Below is a small trained network, with its code and all its weights. Each question gives an input and a class and asks what happens when units are switched off, that is, made to give their printed mean instead of their output.

import numpy as np


def w(rows, s, z=0):
    codes = np.array(rows[::2]) - 128.0
    scale = np.full(codes.shape[1], s)
    scale[-1] = z or s
    return codes * scale


def norm(h):
    return h / np.sqrt((h * h).mean(-1, keepdims=True) + 1e-5)


def f(y):
    return y / 2 * (1 + np.tanh(0.7978845608 * (y + 0.044715 * y**3)))


def log_softmax(a):
    a = a - a.max(-1, keepdims=True)
    return a - np.log(np.exp(a).sum(-1, keepdims=True))


def net(x, mask):
    res = np.array(x, float).reshape(1, 4) / 4 @ E
    u = 0
    for l in range(2):
        y = f(norm(res) @ A[l][:, :-1].T + A[l][:, -1])
        res = res + np.where(mask[u : u + 16], y, B[l][:, -1]) @ B[l][:, :-1]
        u += 16
    return log_softmax(norm(res)[-1] @ U[:, :-1].T + U[:, -1])


A, B = {}, {}
E = w([
[145,129,154,39,71,190,152,104],'x0',
[182,104,170,64,189,159,66,144],'x1',
[240,253,2,137,113,73,86,157],'x2',
[158,79,200,174,79,147,43,232],'x3',
],0.0065)
A[0] = w([
[126,90,174,125,72,137,85,183,71],'L0N1',
[115,74,153,109,67,143,78,55,145],'L0N2',
[216,204,75,85,204,133,171,183,162],'L0N3',
[34,126,52,182,155,115,122,57,234],'L0N4',
[120,137,229,231,140,112,50,120,124],'L0N5',
[35,67,158,121,140,91,141,75,53],'L0N6',
[137,117,185,157,114,94,101,204,94],'L0N7',
[205,168,88,112,160,136,82,132,190],'L0N8',
[118,157,104,132,104,149,101,144,64],'L0N9',
[179,80,96,175,108,154,185,195,46],'L0N10',
[113,201,107,52,35,158,162,82,129],'L0N11',
[162,131,101,102,108,27,136,34,97],'L0N12',
[146,160,169,115,74,97,217,103,101],'L0N13',
[83,136,128,132,24,144,219,150,34],'L0N14',
[132,209,99,137,90,129,1,135,9],'L0N15',
[117,106,135,187,222,77,67,86,66],'L0N16',
],0.0077,0.0015)
B[0] = w([
[102,139,99,192,144,108,132,49,188],'L0N1',
[157,145,142,188,152,117,141,131,163],'L0N2',
[131,219,236,150,130,157,54,138,255],'L0N3',
[134,110,98,53,162,44,162,99,205],'L0N4',
[13,147,114,148,209,254,172,208,198],'L0N5',
[103,134,238,69,91,97,126,153,197],'L0N6',
[130,182,53,162,191,199,162,143,184],'L0N7',
[155,121,197,154,163,170,68,58,234],'L0N8',
[113,127,134,95,130,108,201,56,137],'L0N9',
[154,155,159,183,74,131,74,181,140],'L0N10',
[125,137,141,221,62,203,118,172,200],'L0N11',
[120,93,157,190,182,110,135,151,180],'L0N12',
[89,71,80,200,114,80,82,68,147],'L0N13',
[125,142,31,100,76,186,108,26,161],'L0N14',
[109,100,193,3,93,111,115,84,216],'L0N15',
[105,145,58,122,60,106,151,108,172],'L0N16',
],0.0055,0.0061)
A[1] = w([
[97,217,174,138,103,141,173,169,92],'L1N1',
[195,131,91,104,179,67,116,185,64],'L1N2',
[196,131,127,105,62,215,191,32,151],'L1N3',
[165,135,210,125,168,156,58,65,126],'L1N4',
[93,69,194,161,42,81,218,127,198],'L1N5',
[83,108,1,112,20,137,110,137,36],'L1N6',
[88,88,77,132,137,126,217,124,237],'L1N7',
[77,167,68,156,130,117,154,152,151],'L1N8',
[120,149,146,94,193,118,145,196,162],'L1N9',
[242,139,126,180,118,148,75,132,255],'L1N10',
[164,169,78,156,182,113,93,29,106],'L1N11',
[155,115,201,139,120,183,184,174,180],'L1N12',
[87,116,134,156,146,200,160,173,186],'L1N13',
[102,98,144,29,138,94,168,109,84],'L1N14',
[166,198,123,180,171,50,160,110,71],'L1N15',
[72,205,184,129,141,37,154,48,121],'L1N16',
],0.0089,0.0026)
B[1] = w([
[123,120,104,85,172,152,128,99,159],'L1N1',
[154,127,155,146,115,103,108,44,135],'L1N2',
[143,135,165,152,146,51,59,122,193],'L1N3',
[172,152,111,115,81,116,178,160,254],'L1N4',
[166,141,51,129,139,126,151,103,189],'L1N5',
[185,51,138,177,87,158,153,109,151],'L1N6',
[187,151,112,94,109,161,56,138,178],'L1N7',
[190,74,212,134,133,158,122,221,159],'L1N8',
[95,138,99,193,81,180,179,123,162],'L1N9',
[74,107,99,60,132,171,173,77,237],'L1N10',
[81,142,171,176,106,138,138,104,187],'L1N11',
[126,167,115,156,164,99,121,158,187],'L1N12',
[102,136,81,148,156,96,59,185,192],'L1N13',
[171,108,105,107,166,119,104,135,164],'L1N14',
[55,127,253,139,155,100,166,167,170],'L1N15',
[56,75,89,138,119,107,184,138,212],'L1N16',
],0.0084,0.0082)
U = w([
[153,254,169,52,67,219,103,73,150],'0',
[202,136,153,62,168,114,171,186,74],'1',
[163,81,81,208,27,167,90,29,115],'2',
[22,149,200,176,131,73,209,86,170],'3',
[181,55,129,145,66,127,185,194,2],'4',
[94,43,17,53,173,71,174,76,197],'5',
[63,134,79,168,186,212,71,230,211],'6',
[185,157,135,85,157,58,53,112,58],'7',
],0.014,0.0035)

Each question gives the input, the list of numbers given to net, and the class t.
The units are the neurons (one row each of A and B). Each row of codes is followed by its name. A weight is (code - 128) times the scale printed after its matrix; where a second scale follows, it is the last column's (A, B and U).
mask holds one flag per neuron, layer by layer. A switched-off neuron (its flag False) gives its mean, the last column of its row in B, instead of its output. The means were averaged over made-up inputs and are rounded, as every weight is.
A unit's drop is (log p(t) with every unit on - log p(t) with that unit switched off) / (log p(t) with every unit on - log p(t) with every unit switched off).
The circuit of an input: a set's keep is (log p(t) with only the set's units on - log p(t) with every unit switched off) / (log p(t) with every unit on - log p(t) with every unit switched off). Starting from the 12 units with the biggest drops (on a tie, the unit counted first), units are removed one at a time, each time the one whose removal leaves the highest keep (on an exact tie, the one counted first), for as long as the keep stays at least 0.8.
circuit, biggest first: the units of the circuit, biggest drop first
top k neurons: the k neurons with the biggest drops, biggest first
k most important neurons of layer l: the k neurons of layer l with the biggest drops, biggest first
drop of u: that unit's drop, to one decimal
input [6,-6,4,-6], class 2: circuit, biggest first	[L0N11 L1N6]
input [-5,-2,-2,-8], class 5: circuit, biggest first	[L0N4]
input [2,0,-5,1], class 6: top 2 neurons	[L0N15 L0N4]
input [0,-3,4,6], class 0: circuit, biggest first	[L1N16 L1N10]
input [0,-6,-1,-4], class 2: circuit, biggest first	[L0N14 L1N6]
input [8,-8,-8,-7], class 2: circuit, biggest first	[L0N14 L0N13 L1N7]
input [-5,-1,7,8], class 0: circuit, biggest first	[L0N15 L1N10 L1N13]
input [-2,1,-8,0], class 6: 2 most important neurons of layer 0	[L0N5 L0N15]
input [1,-2,-1,2], class 6: top 3 neurons	[L0N5 L1N13 L0N7]
input [8,-5,-8,2], class 2: 2 most important neurons of layer 1	[L1N5 L1N10]
input [5,0,-5,-1], class 7: 2 most important neurons of layer 1	[L1N3 L1N10]
input [4,3,-2,-4], class 7: top 2 neurons	[L0N5 L1N3]
input [3,6,-6,-3], class 1: top 2 neurons	[L1N10 L0N4]
input [-3,-6,3,3], class 4: top neuron	[L0N3]
input [-7,-4,0,-1], class 4: 2 most important neurons of layer 1	[L1N8 L1N7]
input [5,8,-2,-6], class 1: top 2 neurons	[L1N4 L0N14]
input [-3,0,-2,-8], class 5: 2 most important neurons of layer 1	[L1N14 L1N7]
input [1,1,-1,-2], class 5: 2 most important neurons of layer 0	[L0N5 L0N6]
input [2,2,-7,-1], class 5: top 2 neurons	[L1N5 L0N3]
input [-8,-8,-8,2], class 6: 2 most important neurons of layer 0	[L0N5 L0N15]
input [6,-5,1,-8], class 2: top neuron	[L0N11]
input [-1,-4,-8,3], class 6: drop of L0N5	0.2
input [4,-8,8,-8], class 3: drop of L1N15	0.2
input [-2,0,-7,1], class 6: drop of L0N5	0.3
input [-5,-8,8,-7], class 3: drop of L1N8	0.0
